In the rows, zero is written as 128.
Each row is followed by its class number. Each block has new classes, again numbered from 0 up, in any order.
[ 97 125 103 125 140 148 125 131 114 144 126 156 122 158 128 123 100 128
 129 116 118 136 116 147 144 139 115 108 123 109 141 117 102 153 152]
9
[198 144 126  91 146 180 125  82 198 120 135 136  97  87 129 150 149 133
  73 149 146 125 144 170 136 158  75 147 130 129  98 147 129 142 159]
5
[137 170 125 146 112 145 123 117 206 112  89  98  84  69 139 114 129 126
  71  96 159 129 140 166 115 114 106 103 142 124 115 102 169 136 113]
0
[174 121 118 120 132 172 179 130 156 110 147 153 140 130 101 151 145 116
 120 161 127 133 139 139  99 128 158 152 149 139  79  82 127 112 121]
2
[119 115 148 109 101 104 146 128 105 142 145 104 140 127 111 117 128 151
 131 124 122 169 138 157 121 127 134 122 127 129 117 135 108 117 147]
7
[135 163 127 163 106 110 142 137 121 122  91  70  83 112 153 153 188 111
  77 108 112 139 157  94 144 105 131 120 114 115 142 175 197 117 105]
0
[149 130 131 148 126 136 136 131 157  96 124 127 116 119  98 116 105 133
 111 115 155 107 148 143 106 115 139 132 154 139 108  78 140 124 119]
1
[163 122 126 120 115 125 155 147 117 119 136  94 115 123 122 153 167 123
  82 134 123 140 177 132 119 119 126 130 123 144 101 144 136 109 134]
7
[116  93 146 143 117  77 136 151  87 116 154  84 174 194 129 125 111 121
 165 106 124 140 115  91 143 108 137 152 108 128 150 158 142 130 118]
10
[118 122 127 154 115 121 131 161  73 140 115  86 114 155 146 162 147 122
  94 108 114 108 156 110 157 119 120 141  94 114 152 181 151 149 133]
0
[ 99  91 114 159 135 127 139 178  41 152 135 108 157 218 131 167 140  99
 153 110 114 104 161  65 148 107 151 153  89 124 138 184 135 122 123]
3
[123 147 134 132  95 115 164 124  46 164 106 151 123 129 108 140 159 147
 127 146  89 147 138 126 143 130 192 123 130 107 136 145 119  97 145]
1
[134  98 108 124 123 143 122 132  96 148 145 133 139 167 131 146  76 146
 125  95 140  90 137 159 122 152 105 126 121 109 137 134 105 150 147]
5
[142 129 118 139 139 158 140 123 111 131 117 150 105 126 110 145 132 129
 104 142 123 100 154 124 130 132 141 146 133 124 126 131 122 135 150]
1
[ 84 144  97  93 157 202 109 100 158 185 100 224 132 110 112 116  99 138
 153 172 126 109 122 162 124 154 147  92 130 114 105  98  75 140 161]
3
[107  97 112 120 122 155 136 132  98 159 146 155 147 151 131 131  90 129
 119 108 131  93 133 134 122 153 126 112 119 123 138 113 104 138 140]
6
[120 146  99 171 103 136 136 144 124 134  91  88 102 135 145 141 143 104
 106  79 151 122 177 108 122 100 133 111 120 114 123 141 160 104 101]
3
[111  98 133 110 129 150 131 132 117 139 164 150 160 164 112 108  72 151
 138 110 137 153 108 190 146 144 109 135 121 119 125  90  69 157 171]
9
[131 150 115 130  96  97 138 144 116 127 108  96 104 113 128 129 145 139
 103 110 124 144 163 137 117 116 130  95 132 123 123 137 139 110 124]
7
[142 124 113 101 125 184 164 109 157 147 141 198 144 113  96 130 100 144
 134 168 126 126 112 189  95 151 162 122 154 118  87  55  82 126 147]
2
[144 143  94 118 151 174 152 120 114 152  97 163 112 125 151 171 172 103
 101 183  95 105 141  92 127 136 150 122 117 118 117 161 130 120 148]
10
[ 98 139  94 102 170 151 112 122 122 153 130 186 117 158 128 138 132 128
 136 161  86 131 107 121 159 153 120 112 113 109 138 147 103 157 161]
9
[110 152 113 143 118 131 112 123 156 141  97 115 104 123 137 119 130 118
 125 102 147 142 148 125 137 114 120 112 114 116 128 147 142 124 118]
3
[133 125 147  97 130 148 150 112 143 129 161 176 165 102 108 108 111 171
 132 176 122 146 102 178 116 150 149 138 145 132  92  96  83 125 148]
4
[145 148 129  93 155 169 115  83 238 110 118 169 127  84 120  94 103 136
 133 166 153 138 100 165 110 139 112 118 149 138  95  81 115 146 146]
10
[119 126 131  63 132 162 137  95 144 178 145 193 143  94 103 117 116 162
 117 176 109 152 111 200 113 161 139 108 131 129  95 112  65 133 180]
7
[105 150 109  76 129 145 149 112 110 181 120 192 130 105 106 136 150 150
 123 184  85 141 120 163 111 151 168  92 134 127 102 132  87 115 165]
7
[103 151 133 143 114 100 143 143  85 145 100 108 122 140 132 149 174 125
 121 128  93 141 128 101 149 113 162 117 114 115 144 175 166 121 121]
0
[115  99 125  96 155 177 152 129 133 126 175 194 180 167  91 119  89 152
 157 165 124 137 106 186 113 147 150 128 149 141  84  54  71 138 168]
9
[117  89 106 150 169 149  98 148 122 118 138 123 118 152 130 147  89 118
 124 106 144  79 141 115 150 130  85 141 128 125 153 136 128 171 138]
8
[169 141 109 115 143 163 144 124 192  97 124 119  96  97 115 146 160 118
  79 138 146 122 174 138  99 123 101 127 146 151  82 117 144 127 131]
7
[ 78  88 139 125 137 127 158 154  85 116 172 154 197 206  84 108  81 152
 203 132 122 148 102 154 115 125 174 119 155 136 107  61  88 125 144]
9
[123 103 152 152  93  78 143 156  92 104 167  65 151 180 126 110 111 141
 135  76 133 182 130 143 152 112 123 134 119 116 140 118 134 117 121]
9
[166 139 142 130  91 119 153 111 138 129 118  84 120  99 150 129 158 120
  90 117 130 167 133 137 137 120 124 133 119 117 125 149 146 103 129]
10
[127 152 118 123 148 127 151 144 115 112 125 136 122 159 121 147 183 122
 129 158  93 158 135 101 148 122 152 118 131 128 112 140 145 110 128]
9
[ 77 152 105 161  96  59 123 156  51 144 100 111 112 143 153 129 129 143
 136 108  92 128 128  89 146 122 150  90 116  87 175 185 144 121 102]
4
[142 114 132 116 165 171 129 120 167 107 144 176 132 132  85 127 107 133
 126 165 139  94 135 142 117 136 137 151 147 151  99  88 114 148 148]
1
[129 166 137 119 150 110 117 127 136 131 113 112  96 121 135 159 208 117
 108 164  85 141 131  84 173 125 123 145  97 130 139 209 175 139 130]
0
[173 128 117 114 157 172 135 129 196  94 139 151 115 122 109 140 127 115
 119 161 143 114 144 138 116 133 113 153 139 141  94  95 123 147 128]
2
[139  86 132 136 132 161 147 130 104 134 130 115 142 154 140 147 120 109
 115 124 134 116 137 112 139 128 116 151 112 117 137 151 116 144 153]
10
[ 96 122 151 104 112  88 130 124  76 166 140 137 152 157 128 117 139 131
 148 120  98 164 108 100 168 142 140 116  98 117 165 182 123 125 133]
6
[155 154  85 134 157 169 133 139 174 102  93 128  91 126 155 165 168  91
  88 147 124  81 155  76 121 122 110 128 124 130 117 152 171 137 117]
10
[150 104 148 152 153 111 133 162 143  63 156  71 142 151 107 141 143 114
 142 115 152 125 148 103 137  97 110 166 148 163 110 119 171 122 103]
8
[127  77 135 126 116 206 189 135 154 101 177 138 174 162  98 113  64 144
 116  93 180 127 117 230  78 130 131 143 163 152  61   4  76 134 156]
9
[166  94 138 124  82 132 179 135  50 147 160 110 167 163 121 161 130 155
 120 106 122 140 146 164 116 142 153 141 128 118 109 126 116  95 139]
5
[105 133 117 135 142 152 130 140 122 136 115 144 126 136 123 144 125 134
 121 142 120  96 132 134 122 128 140 121 127 128 121 118 136 147 139]
0
[121  99 126 115 123  99 119 132  83 145 170 121 161 191 117 143  95 147
 156 100 121 110 117 139 143 148 111 144 111 116 150 165 116 148 139]
5
[ 83 112 141  83 146 128  94 113 104 191 153 175 165 168 114 116 103 145
 182 162 106 157 104 140 179 151 130 145  76 115 140 172  74 155 173]
3
[121  83 141 124 156 147 114 140 142 109 167 124 154 147 104 127  87 137
 140 117 156 109 121 161 141 127  94 157 137 148 123 111 108 160 146]
8
[153 162 132 134 121  60 122 137 136  80 125  66 114 156 125 138 164 125
 146 104 130 142 144  92 144 112 115 130 134 132 134 176 195 111  92]
5
[124 119 125 115 124 142 148 121 113 150 131 169 140 136 106 129 113 139
 161 159 106 149 115 140 125 143 160 128 135 106 126 111  98 133 144]
2
[157 157 112 166 112 113 145 151 125  94 104  80  83 100 162 147 172 119
  67 117 125 118 170  93 130 113 119 125 129 116 127 160 174 109  94]
4
[155 161 125 141 145 133 134 116 190  76 113 115  91  81 132 130 173 129
  99 155 130 134 150 101 123 123 119 124 154 128 108 139 167 118 104]
4
[150 162 121 135 141  92 127 130 124 113 126 101  87 110 155 158 209 116
  87 158  83 139 143  61 170 129 113 146 101 115 147 226 172 121 108]
4
[159 193  93 114 123 153 150 107 162 113  78 153  92  90 130 148 168 137
 106 152 123 116 151 139  95 137 156  74 175 122  86 104 166  87 115]
5
[146 156 115  61 154 175 158  87 118 161 136 215 147 125 106 162 170 145
 136 212  85 126 111 156 116 165 165 124 147 140  79 136 111 110 164]
5
[115 102 133 103 117 153 139 108 120 167 143 161 166 135 126 117  82 148
 141 140 129 136  96 176 122 146 134 128 118 115 122 113  76 143 167]
10
[158 163  89 137 135 154 146 137 146 117  92 144  82 113 132 160 166 105
 106 158 109 118 161  98 122 126 140 116 138 111 118 132 155 121 113]
2
[ 90 118 145 109 137 140 135 125 122 153 145 167 171 144  98 120 103 152
 157 152 117 133  95 164 122 134 156 131 128 136 112 105 110 148 149]
0
[127 150 105 130  98 172 178 127 114 139 106 163 129 115 123 119 118 149
 102 118 127 150 129 193 104 134 166  81 165 110  95  43 101  95 143]
9
[149 122 127 138 151 153 126 126 168  95 129 137 113 126  93 124 108 125
 113 131 154  96 150 134 120 123 123 146 147 144 110  96 133 145 134]
1
[153 161 136 140 140 103 129 125 157  95 115 106  92 120 105 135 179 110
 114 135 121 137 149  86 144 108 132 148 131 140 126 163 176 119 110]
1
[ 87 112 103 161 142 110 124 177  68 129 123 115 148 210 128 153 138 106
 169 123 116  95 164  55 138 102 159 126 111 130 133 160 158 118 101]
3
[101  75 121 105 137 184 126 116 124 168 159 182 158 154 119 119  57 134
 120 102 150  89 114 164 124 164  99 124 114 123 139 108  70 170 161]
6
[ 86 161  84 144 121 150 133 140 124 152  81 157 117 129 130 130 131 124
 143 129 125 104 151 121 101 118 178  73 141 118 107 100 136  98 108]
3
[129  88 150  90 142 192 151 106 148 141 165 173 167 128 103 119 106 139
 131 144 144 123 123 163 116 159 124 139 135 147 101  92  83 139 161]
6
[188 202  89 108 162 180 134  93 239 103  78 164  46  59 128 155 205  98
  83 190 114 143 152 108 127 136 115 122 144 124  95 141 164 129 119]
2
[179 148 136 136 116 142 152 123 177  94 125  86 106  76 125 137 164 120
  72 106 159 155 147 162 133 109 110 141 154 146  95 110 161 101 113]
8
[106 101 141 188  85  45 125 184  68 101 144  50 135 176 145 117 103 152
 149  59 132 136 144  85 140 107 125 132 102 100 176 161 146 126  78]
4
[105 101 145 132 118 143 132 137 116 144 143 121 149 146 121 127  95 142
 122 111 137 119 119 167 125 128 124 143 115 131 127 119 117 159 148]
0
[126 133 105 120 155 110  94 132 188 101 136 145 116 149 102 119  98 116
 165 135 133 118 120 115 139 131 102 128 128 123 140 122 133 169 112]
2
[139 174 118 116 116  76 103 112 113 137  96  99  83 127 150 143 168 129
 119 118 102 150 134 103 172 138 106 106 110  99 162 218 167 126 125]
5
[160 158 104 150 119 156 147 123 212  81  88 118 121  84 141 103 106 109
  92 106 172 114 140 141  71  99 129 101 179 143  93  53 175 111 100]
10

A new block, with new classes numbered from 0.
[146 125 101 121 108 130  78 160 117  86 153 102 123 127  89 141 127  93
 138 107  71 159 105 154  99 116 135 151  86 118  46 147 128 144 159]
1
[149 110 102 103 143 133 106 141 111 106  94 125 156 125 152 158 130 119
 148 128  78 117  37 105 149 117  91 128 109 111  96 189 117 174 144]
5
[152  97 109 134 106 131 129 170  93 155 112 125 107 149  86 114 154 167
 144 117 142 140 134 164 108  80 152 110  76 127 131 120 155 177 141]
5
[100 137 132 157 130 103 161 136  91 186 200 135 115 113 131 153 163 142
 151 118 181 165 115 156 131  76 150 113 103 120  65 124 154 164 109]
5
[132 112  76 122 129 133  66 112 116 127 117 118 134 116  86 124 127 122
 138 136  78  99  81 135 100 144 147 161  83 112 115 117  73 105 168]
8
[ 72 120 135 116 103 146 106 168 127  76 153 117  58 142 104 125 125 113
 156  93  65  77 111 137 101 151 104 157  76 126 120 129 101  86 127]
2
[146  97  94 109 132 122 101  93 143 120 108 122 118 131 145 123 140 131
 129 118  48 110  83 125 110 130 176 146  75 116  65 124 104 115 126]
1
[149 121 100  84 139 135  94 139 124 111  59 132 143 137 111 153 120  99
 131 108  69  74  81 124 127 153  94 100 114 110 149 154  88  87 144]
7
[124 114 134 133 130 126 130 134 113 123  71 132 181 134 161 160 133 106
 150 119  89 125  48 115 159 142 104 114 172 141 102 168 136 143 136]
5
[135 143 107 114 109 149 110 173 122  81 131 119 101 156 105 116 121 124
 157 134  53 117  84 129 101 123 122 143  67 117  92 137  87 134 146]
4
[108 123 110 174 104 113 154 158  66 185 177 127 115 140  68 121 151 150
 145 136 175 138 112 207 123 125 188 112  79 150 114  89 135 166 142]
0
[118 110 165 132 146 130 153 113 132 131  84 137 154 132 132 140 131 100
 127 175  97 102  70 121 174 167 116  94 159 155  88 148 165 168 161]
0
[157 192 114 114 150 134 136 101 139 105  19 128  97 135 145 145 139 144
 123 154  82  76  88 149 176 174 122 119 118 117 101 151 147 106 161]
2
[151 113 106 131 100 123 104 148 100 117 176 119 115 144 106 116 117 147
 158 130  84 131 102 135 124 121 176 121  88 122  90 155  74 164 141]
4
[142 137 112 110 125 124 107 129  87 118 126 129 110 152 160 149 144 131
 129 146  85  27  40 146  99 136 134 116  89 146 124 151 107 136 157]
2
[114  94  89 155  94 147 121 127 111 168 120 126 108 127 133 129 162 146
 150 122 177 144  96 185 131 116 135 136  79 135  81 108 116 190  96]
7
[171 133 106 119 139 150 157 131 129  87 121 130 157 137 190 160 146  82
 100 165  69  60 108 143 139 160 130 126 135 171  56 153 110 123 148]
7
[123  97 107 133 107 125 111 137 107 100 143 127 170 178 150 163 130 116
 157 134 100  92   4 135 128 162 134  94 154 160 122 150  91 154 174]
6
[149 156 114 130 147 116 116 117  70 128  88 131 150 157 122 149 150 108
 109 140  91  79  81 164 133 155 159  84 115 148 106 168 129 123 182]
0
[106 132  98 138 124 139  94 138  87 220 114 136 127 137 109 114 155 182
 154 101 147 147  66 125  65 102 156 117  71  98 105  89  97 157 130]
0
[123  92  90 141 113 113 138 116 145  97 169 118 110 154 130 131 130 137
 152 137 113 117  66 132 130 141 144 158  81 140  83 125  82 131 121]
4
[129 128 145 128  99 125 163 141  90 125 190 133 101 124  79 118 142 111
 143 106 156 142 141 114 131 106 145 104 113 104 159 136 138 123 100]
3
[134 137 108 167 107 101 132 100  60 170 152 117  74  97  69 116 153 122
 132 173 197 110 120 232 126 114 162 127  82 139  82 104 173 154 127]
8
[125 135  92 106 140 130 112 122 111 131 162 123 112 141  99 132 155 135
 151 120  75  83  84 109 106 102 186 124  43  88  96 140  82 105 158]
3
[142 143  73 125 119 138 119 128  91 138 139 129 103 104 126 114 138 157
 133 120 145  82 139 168 132 140 161 159  86  88 164 113 106 124 108]
2
[ 94  88  96 139 104 140 133 145 130 100 175 130 105 143  92 128 162 134
 154 107 158 127 128 144 160 123 140 139  59 111 153 143 144 165 124]
3
[102  94 115 133 113 122 122 126  98 137 168 132 106 128 101 133 158 143
 169 100 157 128 130 157  87 122 116 132 131 119  86 129 151 124 125]
5
[127 120  70 119 147 114  94 143 133 128 171 116 143 135  98 149 114 123
 134 108  59 122 120 148 122 124 194 129  85  89 116 109  56  72 150]
6
[124 121 128 139  97 134 118 127  57 144 211 127 101 126 108 100 158 175
 153 129 188 108 148 176 109  98 186 121  75 116 121 136 142 184 118]
1
[132 166  83 130 129 137 100 170 109  67 209 106  95 152 109 141 122 127
 126  92 112 135 179 164  90 131 163 140  92 138  90 136  85  97 174]
6
[149 107 125 152  99 123 129 130 128 177 112 134  93 148 108 111 144 144
 123 141 162 121 101 173 154 121 156 109 102 134  91 121 135 160  95]
5
[ 88 130 121 144 128 124 110 119 128 102 112 131 163 157 133 166 119 107
 146 147 144  95  43 175 188 176  99 108 150 136 164 153 119 124 136]
6
[126 138 100 116 148 119  92 125 107 152 129 124 108 108 125 133 135 139
 141 106  51 111  80  95 114 113 170 125  59  93  71 143  76 115 148]
8
[114 145  81 113 147 128 100 132 100  99 101 131 149 160 154 169 155 107
 147 127  94  57  38 161 139 148 132  90 108 108 110 169 131 139 181]
6
[149 155 105 106 126 132  93 137 104  96  59 132 121 147 144 156 147  98
 118 114  66  90  57 135 141 141 121 102 107 122 136 172 133 153 179]
2
[157  88  90 106 125 133 149 134 139 136  92 110 100 139  90 120 133 140
 142 125  66 100  83 113 131 114 180 122  54 114  79  98  64 111 141]
7
[108 118  77 118 130 122  74 106 138 133 161 126 111 135 115 143 143 132
 150  87 100 123  70 105 137 131 164 134  59  85  84 161  67 120 131]
3
[136 120  93 134 101 146 128 147  77 167 135 135 105 155 123 115 159 182
 147 112 145 111 119 166  90 106 184 106  62 153 140 101  78 156 137]
7
[ 96 165 160 146 115 136 124  69 130 170 126 135  74 142  89  92 135 173
 161 196 172 133  81 159 141 113 136 128  80 111 106 103  98 140 103]
4
[128 123  89 112 145 118 106 187  97 105 179 103 131 117 130 150  89 140
 161  82  74 137 124 125  94 116 153 126 110 127 107 135  88 132 157]
6
[103 109 109 135 116 120 146  98  82 154 157 131 111 127  77 135 148 186
 178 121 187 149 110 160 152 122 154 106  91 122 157 123  85 144 140]
7
[145 111 106 119 136 103 109 128  98  84 117 135 150 159 146 175 152 119
 144 158  99  71  71 170 151 137 101  83 112 137 112 213 176 175 173]
4
[ 96 147 109 146 112 140  97 135 106 104 167 123 127 140 132 129 138 124
 164 117  71 154  99 139 150 124 174 140  82 113  66 166  69 158 149]
4
[107  68  95 125 104 125 106 156 137 120 177 124  96 110 105 142 114 109
 171 117  91 170  80 163 147 133 122 125 104  95  72 130 126 185 109]
6
[143  82 107 111 114 128 123 133 104 144 111 122 122 132 120 138 134 133
 157 110  83 110  60 116 136 123 156  96  94 125  84 145  78 157 137]
7
[163 156  90 113 153 121 124 133 122  99 111 120 124 152 138 158 128 104
 115 167  68  46  82 182 144 152 144 103 102 116  80 150 123  87 149]
6
[175 119 117 125 144 112 131 153 104 154 121 128 186 112 159 162 114 105
 121 154  86  84  74 136 158 123 128 114 146 120  92 164 122 133 109]
5
[176 153 101 121 126 113 103 116  81 104 119 132 126 133  72 157 149  92
 124 188  75  62  81 195 139 167 127  95 116 122  97 174 145 104 193]
8
[149 131 115 158  77 136 114 131  79 144 193 125 109 153  70 111 151 149
 131 129 199 138 145 175 113 116 168 121  97 134 156 131 113 140 116]
3
[117 100 103 110 116 149  76 157 105 108 183 113  98 112 124 135 110 126
 156  94  76 134 124 133 103 125 129 145  77 136  65 158  46 151 129]
7
[145 103  78 109 144 106  96 142 115 137 209 101 130 117 108 139  81 167
 163 111 102  87  93 117 103 136 173 135 107  92  88 126  39  88 128]
6
[124 117 115 125 113 112  71 121 100 107 146 102 130 135 106 140 132 101
 140  87  96 147  77 131  69 107 151 139 101 137  59 136 113 125 160]
1
[144 159  97 148 100 121 101 135  87 175 156 134  80 124 133 126 136 183
 133 102 159 149 114 169 131 122 175 125  79 122 135 125  91 170 111]
2
[142 151  92 138  95 124  99 146  83 158 175 132  90 169  64 118 127 190
 153 117 193 148 107 185 106 125 171  87  88 119 181 105  80 144 148]
6
[131 149 134 142 117 142 128  91  92 160 128 136  60 147  78  94 167 180
 122 144 167 139 153 171 116 129 145 113  70 104 106 127 125 113 106]
0
[125 119  95 124 130 133  90 180 135 128 137 103  92 111  97 131 105 129
 153 108  58 146 116 155 120 107 129 168  58 106  35 135  91 126 115]
5
[141 121 101 134 103 127 122 138 118 133 195 121  95 130 104 127 135 125
 143 110  82 158 104 122 136 114 189 130  67 114  66 142  77 140 117]
3
[128 108  81 131  90 128  84 173 130 108 146 122 115 151  98 137 134 138
 151  72  67 132 105 165 117 160 146 146  74 100  92 137 100  92 110]
1
[129 124 130 130 112 133  84 127 111  92 139 135 178 173 150 160 138 142
 142 137 106  87  63 149 118 174 116 115 147 171 132 174 120 138 174]
1
[152 103 121 108 121 114 151 157  91  73 115 120 131 148 131 166 147 128
 142 126  58  57  67 121 179 140 126  94 101 110 151 198 141 136 160]
2
[113 135 146 133 133 111 145 133 109 122  89 114 146 146 125 159 105 132
 165 152 110  75  37 156 174 163 109  88 159 125 116 152 134  98 124]
6
[122 114 126 112 132 114 118 120 101  90 160 125 143 132 103 173 118  93
 159 169 117 106  58 170 123 148  79 100 163 131 120 152 149 131 165]
6
[ 74 114  92 154 117 134 155 106 135 112 148 126 116 142  96 125 170 162
 188 154 145 154  95 165 150 120 149 160  71 110  96 103 134 162 155]
4
[128 128 115 152 124 106 139 109  76 228 160 132 113 119  55 117 154 176
 147 140 174 160 111 167 100 103 187 101  89  94  97  81 123 131 127]
0
